Here is a tiny trained network, its code and every weight. The questions are about switching its units off for an input and a class, where a switched-off unit gives its printed mean instead of its output.

import numpy as np


def w(rows, s, z=0):
    codes = np.array(rows[::2]) - 128.0
    scale = np.full(codes.shape[1], s)
    scale[-1] = z or s
    return codes * scale


def norm(h):
    return h / np.sqrt((h * h).mean(-1, keepdims=True) + 1e-5)


def f(y):
    return np.maximum(y, 0)


def log_softmax(a):
    a = a - a.max(-1, keepdims=True)
    return a - np.log(np.exp(a).sum(-1, keepdims=True))


def net(x, mask):
    res = np.array(x, float).reshape(1, 5) / 4 @ E
    u = 0
    for l in range(3):
        y = f(norm(res) @ A[l][:, :-1].T + A[l][:, -1])
        res = res + np.where(mask[u : u + 3], y, B[l][:, -1]) @ B[l][:, :-1]
        u += 3
    return log_softmax(norm(res)[-1] @ U[:, :-1].T + U[:, -1])


A, B = {}, {}
E = w([
[206,69,67,193,136,113,169,62,223,105,187,208],'x0',
[106,209,255,149,45,185,64,232,109,86,186,44],'x1',
[153,151,124,125,131,116,147,129,112,125,136,110],'x2',
[127,130,100,164,106,123,122,153,146,115,92,117],'x3',
[142,174,100,157,176,90,143,188,142,116,112,102],'x4',
],0.011)
A[0] = w([
[218,119,149,240,129,124,97,73,219,116,205,135,170],'0.n1',
[86,77,84,69,169,113,254,129,37,168,4,102,3],'0.n2',
[178,74,109,166,107,163,58,153,129,116,163,105,78],'0.n3',
],0.0063,0.0028)
B[0] = w([
[145,98,144,163,83,99,155,114,127,73,191,249,255],'0.n1',
[71,155,126,157,63,71,168,94,153,240,185,136,216],'0.n2',
[153,165,89,70,92,102,182,144,104,147,136,136,161],'0.n3',
],0.013,0.0078)
A[1] = w([
[122,168,84,109,206,182,95,2,94,114,40,89,2],'1.n1',
[179,42,3,135,196,121,139,71,150,101,131,161,75],'1.n2',
[63,104,32,77,173,63,127,75,80,201,53,117,146],'1.n3',
],0.0082,0.0049)
B[1] = w([
[29,128,113,198,76,138,130,97,189,167,147,168,128],'1.n1',
[250,45,68,50,127,141,166,108,65,141,107,93,252],'1.n2',
[80,205,115,115,47,105,61,76,115,138,123,215,254],'1.n3',
],0.012,0.0066)
A[2] = w([
[236,33,126,155,125,98,185,83,220,37,198,124,254],'2.n1',
[98,171,178,240,112,107,124,124,255,102,162,249,149],'2.n2',
[158,147,198,186,59,111,180,178,195,91,246,149,132],'2.n3',
],0.0074,0.003)
B[2] = w([
[163,116,111,87,201,91,218,104,111,165,47,177,249],'2.n1',
[119,185,176,212,53,6,140,96,48,185,116,127,199],'2.n2',
[62,223,174,189,48,174,105,89,75,147,151,94,216],'2.n3',
],0.012,0.013)
U = w([
[55,212,175,176,53,52,153,47,42,190,156,196,253],'0',
[68,191,254,162,96,203,83,222,4,107,126,27,192],'1',
[90,40,26,90,222,180,67,227,173,61,177,42,3],'2',
[109,62,44,103,230,168,38,214,209,74,122,57,3],'3',
[98,50,71,178,217,140,17,141,214,90,85,64,3],'4',
[65,121,77,56,207,229,108,200,171,47,134,94,3],'5',
[199,68,78,73,198,88,222,95,109,155,61,192,247],'6',
],0.0097,0.005)

Each question gives the input, the list of numbers given to net, and the class t.
The units are the neurons (one row each of A and B). Each row of codes is followed by its name. A weight is (code - 128) times the scale printed after its matrix; where a second scale follows, it is the last column's (A, B and U).
mask holds one flag per neuron, layer by layer. A switched-off neuron (its flag False) gives its mean, the last column of its row in B, instead of its output. The means were averaged over made-up inputs and are rounded, as every weight is.
A unit's drop is (log p(t) with every unit on - log p(t) with that unit switched off) / (log p(t) with every unit on - log p(t) with every unit switched off).
The circuit of an input: a set's keep is (log p(t) with only the set's units on - log p(t) with every unit switched off) / (log p(t) with every unit on - log p(t) with every unit switched off). Starting from all 9 units, units are removed one at a time, each time the one whose removal leaves the highest keep (on an exact tie, the one counted first), for as long as the keep stays at least 0.8.
units of the circuit, in order: the units of the circuit, biggest drop first
top k neurons: the k neurons with the biggest drops, biggest first
k most important neurons of layer l: the k neurons of layer l with the biggest drops, biggest first
drop when u is switched off: that unit's drop, to one decimal
input [4,-2,-8,-1,-2], class 6: units of the circuit, in order	1.n2
input [2,0,-8,-6,4], class 6: top 2 neurons	0.n2; 2.n1
input [-6,1,8,6,2], class 1: top 2 neurons	2.n1; 2.n2
input [3,-1,-1,5,-5], class 6: top 2 neurons	1.n2; 0.n2
input [-2,4,0,-4,-8], class 1: 2 most important neurons of layer 0	0.n1; 0.n2
input [-6,1,-6,-3,6], class 1: 2 most important neurons of layer 2	2.n1; 2.n2
input [0,8,5,-5,1], class 1: 2 most important neurons of layer 0	0.n1; 0.n2
input [1,0,-3,-1,-2], class 6: 2 most important neurons of layer 1	1.n3; 1.n2
input [-6,2,-2,-3,8], class 1: drop when 1.n2 is switched off	0.0
input [6,-1,2,1,-5], class 6: drop when 1.n2 is switched off	0.5
input [1,0,8,1,6], class 6: drop when 0.n2 is switched off	1.7
input [5,-2,-1,5,-1], class 6: drop when 1.n2 is switched off	0.4
